Below is a small trained network, with its code and all its weights. Each question gives an input and a class and asks what happens when units are switched off, that is, made to give their printed mean instead of their output.

import numpy as np


def w(rows, s, z=0):
    codes = np.array(rows[::2]) - 128.0
    scale = np.full(codes.shape[1], s)
    scale[-1] = z or s
    return codes * scale


def norm(h):
    return h / np.sqrt((h * h).mean(-1, keepdims=True) + 1e-5)


def f(y):
    return y / 2 * (1 + np.tanh(0.7978845608 * (y + 0.044715 * y**3)))


def log_softmax(a):
    a = a - a.max(-1, keepdims=True)
    return a - np.log(np.exp(a).sum(-1, keepdims=True))


def net(x, mask):
    res = np.array(x, float).reshape(1, 7) / 4 @ E
    u = 0
    for l in range(4):
        y = f(norm(res) @ A[l][:, :-1].T + A[l][:, -1])
        res = res + np.where(mask[u : u + 9], y, B[l][:, -1]) @ B[l][:, :-1]
        u += 9
    return log_softmax(norm(res)[-1] @ U[:, :-1].T + U[:, -1])


A, B = {}, {}
E = w([
[53,39,134,158,81,192,164,72,177],'x0',
[74,171,188,17,164,70,66,25,156],'x1',
[128,71,142,31,83,130,100,197,114],'x2',
[121,123,117,130,122,117,138,132,135],'x3',
[93,155,212,101,156,126,255,138,46],'x4',
[114,152,112,116,129,162,122,134,115],'x5',
[117,130,111,127,124,127,137,133,131],'x6',
],0.0041)
A[0] = w([
[132,150,141,72,161,111,65,47,158,137],'0.n1',
[173,179,57,120,211,40,116,161,95,87],'0.n2',
[209,108,149,137,133,137,137,127,145,46],'0.n3',
[182,137,79,179,3,149,146,165,98,83],'0.n4',
[103,87,152,145,56,185,130,79,134,48],'0.n5',
[179,165,81,170,184,130,175,44,139,10],'0.n6',
[141,133,95,145,114,188,159,127,180,121],'0.n7',
[124,217,131,201,129,120,144,88,181,3],'0.n8',
[222,120,59,150,118,149,55,98,200,38],'0.n9',
],0.0051,0.0012)
B[0] = w([
[99,129,78,147,186,145,172,206,193,252],'0.n1',
[196,184,163,130,43,218,168,66,178,216],'0.n2',
[114,132,92,73,144,157,130,150,135,124],'0.n3',
[118,116,205,106,209,107,58,108,181,253],'0.n4',
[159,172,128,103,59,163,143,108,159,191],'0.n5',
[42,143,198,224,3,164,85,237,61,170],'0.n6',
[127,163,156,135,166,125,109,83,151,179],'0.n7',
[47,114,180,94,74,74,96,104,89,166],'0.n8',
[143,94,78,118,150,90,120,80,49,251],'0.n9',
],0.0048,0.0026)
A[1] = w([
[218,73,143,172,163,210,110,114,54,135],'1.n1',
[173,106,128,44,106,175,84,239,162,155],'1.n2',
[213,184,153,155,95,106,103,157,102,95],'1.n3',
[51,29,118,131,111,176,125,38,139,134],'1.n4',
[240,169,116,88,157,114,133,56,98,102],'1.n5',
[100,35,176,187,97,161,139,75,162,69],'1.n6',
[140,54,120,22,64,128,114,180,108,37],'1.n7',
[197,41,134,255,186,190,98,199,105,10],'1.n8',
[136,104,42,128,103,71,196,175,133,54],'1.n9',
],0.0043,0.0014)
B[1] = w([
[82,133,79,92,163,67,179,146,160,197],'1.n1',
[128,189,138,199,105,91,143,118,113,239],'1.n2',
[125,187,121,50,61,125,160,138,187,163],'1.n3',
[190,254,63,121,78,161,144,173,112,251],'1.n4',
[152,167,100,167,42,159,155,129,122,163],'1.n5',
[147,169,147,94,60,138,157,148,191,221],'1.n6',
[18,170,209,205,75,104,98,161,93,179],'1.n7',
[86,144,95,140,187,105,140,214,162,232],'1.n8',
[173,145,103,122,138,97,111,103,101,103],'1.n9',
],0.0052,0.0025)
A[2] = w([
[95,116,218,188,133,108,255,199,80,79],'2.n1',
[190,123,221,117,111,101,64,189,129,133],'2.n2',
[149,121,81,75,109,83,214,89,37,205],'2.n3',
[106,131,162,75,165,140,194,95,76,254],'2.n4',
[101,148,138,33,201,93,114,35,219,123],'2.n5',
[128,91,92,212,85,125,7,99,143,207],'2.n6',
[74,133,125,134,101,56,92,133,114,54],'2.n7',
[129,137,143,119,137,179,208,126,105,250],'2.n8',
[126,123,33,126,108,103,40,172,169,50],'2.n9',
],0.0046,0.00082)
B[2] = w([
[97,120,120,44,210,112,33,27,87,252],'2.n1',
[131,206,71,222,65,206,114,108,156,145],'2.n2',
[191,79,80,196,127,93,98,10,146,136],'2.n3',
[168,113,4,175,174,157,68,109,100,169],'2.n4',
[130,144,90,192,198,106,198,245,146,187],'2.n5',
[165,78,233,112,178,118,150,94,13,204],'2.n6',
[42,176,144,201,149,121,134,117,103,145],'2.n7',
[214,90,81,69,129,45,46,120,147,178],'2.n8',
[104,97,183,29,217,136,190,22,35,220],'2.n9',
],0.0039,0.0036)
A[3] = w([
[21,154,230,254,74,103,80,133,61,85],'3.n1',
[109,191,173,148,111,124,86,104,109,228],'3.n2',
[83,200,104,149,139,85,141,156,56,185],'3.n3',
[157,159,76,99,63,139,142,107,183,41],'3.n4',
[92,135,83,143,172,124,142,216,198,134],'3.n5',
[147,86,176,98,66,244,208,82,173,8],'3.n6',
[161,75,100,118,156,122,103,14,53,139],'3.n7',
[141,177,125,159,121,53,45,139,65,202],'3.n8',
[90,163,130,74,149,140,160,95,135,200],'3.n9',
],0.0056,0.0014)
B[3] = w([
[69,58,198,72,81,234,126,209,152,251],'3.n1',
[137,81,132,156,78,155,161,217,127,220],'3.n2',
[110,40,137,150,114,135,144,123,188,247],'3.n3',
[239,140,158,169,1,90,172,104,86,184],'3.n4',
[84,131,98,120,163,48,86,122,129,221],'3.n5',
[196,208,124,145,93,84,156,135,133,190],'3.n6',
[181,72,101,70,117,141,31,59,61,255],'3.n7',
[83,124,138,128,86,193,153,79,146,237],'3.n8',
[181,100,128,196,124,98,102,175,120,217],'3.n9',
],0.0062,0.0033)
U = w([
[178,75,119,72,170,144,65,9,44,255],'0',
[206,229,141,147,45,133,202,132,156,48],'1',
[35,69,216,116,97,229,125,170,144,24],'2',
[75,136,100,136,253,62,141,172,185,124],'3',
],0.012,0.00062)

Each question gives the input, the list of numbers given to net, and the class t.
The units are the neurons (one row each of A and B). Each row of codes is followed by its name. A weight is (code - 128) times the scale printed after its matrix; where a second scale follows, it is the last column's (A, B and U).
mask holds one flag per neuron, layer by layer. A switched-off neuron (its flag False) gives its mean, the last column of its row in B, instead of its output. The means were averaged over made-up inputs and are rounded, as every weight is.
A unit's drop is (log p(t) with every unit on - log p(t) with that unit switched off) / (log p(t) with every unit on - log p(t) with every unit switched off).
The circuit of an input: a set's keep is (log p(t) with only the set's units on - log p(t) with every unit switched off) / (log p(t) with every unit on - log p(t) with every unit switched off). Starting from the 12 units with the biggest drops (on a tie, the unit counted first), units are removed one at a time, each time the one whose removal leaves the highest keep (on an exact tie, the one counted first), for as long as the keep stays at least 0.8.
units of the circuit, in order: the units of the circuit, biggest drop first
unit that matters most: the unit with the biggest drop
top k neurons: the k neurons with the biggest drops, biggest first
top k neurons in layer l: the k neurons of layer l with the biggest drops, biggest first
input [-5,8,5,6,3,-4,-1], class 3: units of the circuit, in order : [0.n1 2.n5]
input [-3,-7,-5,5,-8,-1,4], class 0: unit that matters most : 0.n9
input [-6,6,-7,-8,0,-1,1], class 2: units of the circuit, in order : [0.n6 0.n8 3.n1]
input [6,-8,-6,-5,-5,7,-1], class 3: top 2 neurons : [1.n8 0.n2]
input [8,-2,6,0,-8,-3,-8], class 0: units of the circuit, in order : [0.n9 2.n6 3.n7]
input [-1,7,-5,2,2,4,-5], class 3: top 2 neurons : [0.n1 2.n5]
input [8,-6,6,-3,-8,0,3], class 0: units of the circuit, in order : [0.n9 2.n6 2.n9 3.n7]
input [4,-3,-8,-5,8,-1,-7], class 0: top 4 neurons : [2.n1 1.n7 3.n7 2.n8]
input [-7,6,5,2,-6,-4,-2], class 1: units of the circuit, in order : [0.n2 2.n1 3.n7]
input [-1,4,-5,-7,4,-4,1], class 2: top 3 neurons : [0.n6 0.n8 0.n9]
input [1,-4,-7,-1,5,4,-4], class 2: units of the circuit, in order : [0.n6 3.n1]
input [-4,-7,-6,-4,-2,-5,-3], class 3: top 2 neurons : [1.n8 1.n1]
input [5,-3,5,1,3,4,8], class 1: top 2 neurons in layer 1 : [1.n4 1.n6]
input [-1,4,-7,-5,2,4,0], class 2: units of the circuit, in order : [0.n6]
input [-6,1,-8,-8,-1,8,6], class 2: units of the circuit, in order : [0.n6 3.n1]
input [2,-2,-7,-1,6,-7,3], class 2: top 3 neurons : [0.n6 3.n1 0.n9]
input [6,6,-5,-5,-5,-4,0], class 1: top 2 neurons : [1.n4 0.n4]
input [-3,7,-7,-2,-3,7,5], class 2: top 4 neurons : [0.n6 0.n8 1.n1 3.n1]
input [-4,6,0,3,3,-2,-5], class 3: top 3 neurons : [0.n1 2.n5 1.n4]
input [2,4,-7,5,2,0,8], class 2: units of the circuit, in order : [0.n6]
input [-3,-8,7,-4,-5,4,-7], class 3: top 3 neurons : [1.n8 1.n1 0.n8]
input [-3,2,7,1,-5,2,7], class 2: top 2 neurons : [1.n7 1.n2]
input [1,-8,-7,-6,5,-6,5], class 3: top 4 neurons : [1.n8 1.n7 1.n2 1.n1]
input [1,-3,4,1,-5,4,-3], class 0: top 2 neurons in layer 0 : [0.n9 0.n6]
